Below is a small trained network, with its code and all its weights. Each question gives an input and a class and asks what happens when units are switched off, that is, made to give their printed mean instead of their output.

import numpy as np


def w(rows, s, z=0):
    codes = np.array(rows[::2]) - 128.0
    scale = np.full(codes.shape[1], s)
    scale[-1] = z or s
    return codes * scale


def norm(h):
    return h / np.sqrt((h * h).mean(-1, keepdims=True) + 1e-5)


def f(y):
    return np.maximum(y, 0)


def log_softmax(a):
    a = a - a.max(-1, keepdims=True)
    return a - np.log(np.exp(a).sum(-1, keepdims=True))


def net(x, mask):
    res = np.array(x, float).reshape(1, 8) / 4 @ E
    u = 0
    for l in range(4):
        y = f(norm(res) @ A[l][:, :-1].T + A[l][:, -1])
        res = res + np.where(mask[u : u + 7], y, B[l][:, -1]) @ B[l][:, :-1]
        u += 7
    return log_softmax(norm(res)[-1] @ U[:, :-1].T + U[:, -1])


A, B = {}, {}
E = w([
[126,129,127,128,128,130],'x0',
[134,192,185,250,163,141],'x1',
[137,49,83,196,119,117],'x2',
[132,126,131,128,127,128],'x3',
[165,175,84,157,23,207],'x4',
[132,127,129,128,128,127],'x5',
[125,127,127,128,131,133],'x6',
[124,128,125,128,130,130],'x7',
],0.011)
A[0] = w([
[116,1,70,230,141,145,2],'0.n1',
[198,208,184,26,190,180,6],'0.n2',
[113,100,180,57,112,74,120],'0.n3',
[209,222,72,124,52,192,98],'0.n4',
[147,202,147,32,217,205,55],'0.n5',
[97,94,170,118,213,18,95],'0.n6',
[110,77,100,17,36,126,107],'0.n7',
],0.0064,0.0078)
B[0] = w([
[116,85,46,198,75,38,168],'0.n1',
[1,170,88,162,95,18,156],'0.n2',
[164,81,111,101,94,123,198],'0.n3',
[28,114,144,136,49,210,239],'0.n4',
[14,129,23,172,104,20,175],'0.n5',
[79,75,169,114,138,235,246],'0.n6',
[199,122,42,97,163,166,255],'0.n7',
],0.0076,0.0046)
A[1] = w([
[172,97,128,194,119,88,67],'1.n1',
[116,151,174,193,111,98,5],'1.n2',
[197,159,174,180,164,148,2],'1.n3',
[102,120,157,84,218,61,50],'1.n4',
[131,161,162,164,114,83,86],'1.n5',
[120,251,168,52,127,94,114],'1.n6',
[106,225,188,251,179,153,141],'1.n7',
],0.011,0.0046)
B[1] = w([
[110,142,77,157,168,69,157],'1.n1',
[201,155,90,127,174,127,154],'1.n2',
[166,144,115,44,190,148,147],'1.n3',
[132,146,198,197,80,169,195],'1.n4',
[151,85,70,126,185,121,150],'1.n5',
[34,118,61,209,69,11,183],'1.n6',
[165,166,78,22,161,128,254],'1.n7',
],0.012,0.008)
A[2] = w([
[111,87,246,114,196,105,122],'2.n1',
[139,69,73,76,110,88,108],'2.n2',
[166,96,113,5,112,83,2],'2.n3',
[112,118,185,90,101,117,16],'2.n4',
[101,91,128,164,138,82,27],'2.n5',
[142,129,118,109,2,133,58],'2.n6',
[167,56,113,200,139,82,69],'2.n7',
],0.012,0.0023)
B[2] = w([
[158,82,201,195,70,247,210],'2.n1',
[136,150,130,119,157,89,254],'2.n2',
[149,123,130,94,216,162,229],'2.n3',
[119,141,109,178,132,87,146],'2.n4',
[131,125,96,150,91,114,175],'2.n5',
[137,112,179,152,151,134,236],'2.n6',
[72,134,103,115,44,91,195],'2.n7',
],0.013,0.007)
A[3] = w([
[135,133,98,158,75,5,127],'3.n1',
[173,179,161,147,48,181,115],'3.n2',
[147,115,90,105,71,120,227],'3.n3',
[128,43,94,131,131,114,245],'3.n4',
[147,140,151,129,113,100,19],'3.n5',
[151,125,122,73,193,132,1],'3.n6',
[125,131,108,133,196,117,2],'3.n7',
],0.014,0.0033)
B[3] = w([
[26,159,100,119,112,84,254],'3.n1',
[127,5,185,153,145,127,237],'3.n2',
[128,167,169,147,133,81,226],'3.n3',
[116,190,144,137,139,134,254],'3.n4',
[103,162,145,124,158,179,128],'3.n5',
[196,147,77,100,181,144,229],'3.n6',
[123,125,144,104,142,156,177],'3.n7',
],0.014,0.0067)
U = w([
[218,169,70,31,234,151,255],'0',
[110,48,224,192,74,205,82],'1',
[5,191,64,138,75,6,38],'2',
],0.013,0.001)

Each question gives the input, the list of numbers given to net, and the class t.
The units are the neurons (one row each of A and B). Each row of codes is followed by its name. A weight is (code - 128) times the scale printed after its matrix; where a second scale follows, it is the last column's (A, B and U).
mask holds one flag per neuron, layer by layer. A switched-off neuron (its flag False) gives its mean, the last column of its row in B, instead of its output. The means were averaged over made-up inputs and are rounded, as every weight is.
A unit's drop is (log p(t) with every unit on - log p(t) with that unit switched off) / (log p(t) with every unit on - log p(t) with every unit switched off).
The circuit of an input: a set's keep is (log p(t) with only the set's units on - log p(t) with every unit switched off) / (log p(t) with every unit on - log p(t) with every unit switched off). Starting from the 12 units with the biggest drops (on a tie, the unit counted first), units are removed one at a time, each time the one whose removal leaves the highest keep (on an exact tie, the one counted first), for as long as the keep stays at least 0.8.
units of the circuit, in order: the units of the circuit, biggest drop first
most important unit: the unit with the biggest drop
k most important neurons: the k neurons with the biggest drops, biggest first
k most important neurons of layer l: the k neurons of layer l with the biggest drops, biggest first
drop when u is switched off: that unit's drop, to one decimal
input [-1,7,0,-6,7,1,-7,8], class 0: 2 most important neurons of layer 1 => 1.n7, 1.n4
input [-1,8,8,-6,-4,2,-2,2], class 0: 4 most important neurons => 1.n7, 1.n6, 1.n3, 0.n5
input [-8,3,-2,4,4,0,-3,7], class 1: units of the circuit, in order => 3.n2
input [1,-3,-5,-7,4,-5,5,2], class 2: 3 most important neurons => 2.n1, 1.n6, 0.n6
input [-7,6,7,1,0,3,-7,4], class 2: 2 most important neurons => 0.n1, 1.n1
input [-8,-8,8,-8,6,-7,3,1], class 0: 2 most important neurons => 1.n6, 0.n7
input [2,-5,1,-3,-6,-2,-1,7], class 1: units of the circuit, in order => 1.n7, 1.n4
input [4,-7,-8,-7,-3,6,2,6], class 2: 3 most important neurons => 1.n6, 1.n7, 0.n2
input [4,-5,4,4,4,-1,-3,-1], class 0: 2 most important neurons of layer 1 => 1.n4, 1.n6
input [-8,0,-5,-4,-6,7,2,-6], class 1: 2 most important neurons => 0.n6, 2.n1
input [4,-2,2,6,3,-5,4,1], class 1: 2 most important neurons => 1.n7, 0.n4
input [-8,-8,7,-4,7,6,-6,8], class 0: 2 most important neurons => 1.n6, 1.n4
input [-6,5,-7,7,1,7,-2,-3], class 2: 2 most important neurons of layer 0 => 0.n2, 0.n5
input [-7,5,7,0,2,5,-5,-5], class 2: most important unit => 0.n1
input [8,-1,-7,8,7,8,-7,3], class 1: 3 most important neurons => 0.n4, 3.n2, 2.n6
input [3,8,7,1,6,8,-2,0], class 0: 2 most important neurons of layer 1 => 1.n7, 1.n6
input [8,8,8,2,0,-2,7,-5], class 0: 3 most important neurons of layer 1 => 1.n7, 1.n6, 1.n3
input [0,6,4,-2,-7,-2,-6,-5], class 1: 2 most important neurons => 2.n1, 0.n6
input [0,6,6,-8,4,3,-8,3], class 0: 3 most important neurons => 1.n7, 1.n6, 0.n5
input [-3,0,-8,-6,-6,0,-7,2], class 2: units of the circuit, in order => 1.n6
input [-1,6,0,5,4,-3,7,3], class 0: drop when 1.n7 is switched off => 1.3
input [-2,6,0,1,-2,-8,-2,7], class 0: drop when 0.n2 is switched off => 0.0
input [8,5,7,-7,2,-6,-8,3], class 2: drop when 0.n1 is switched off => 3.6
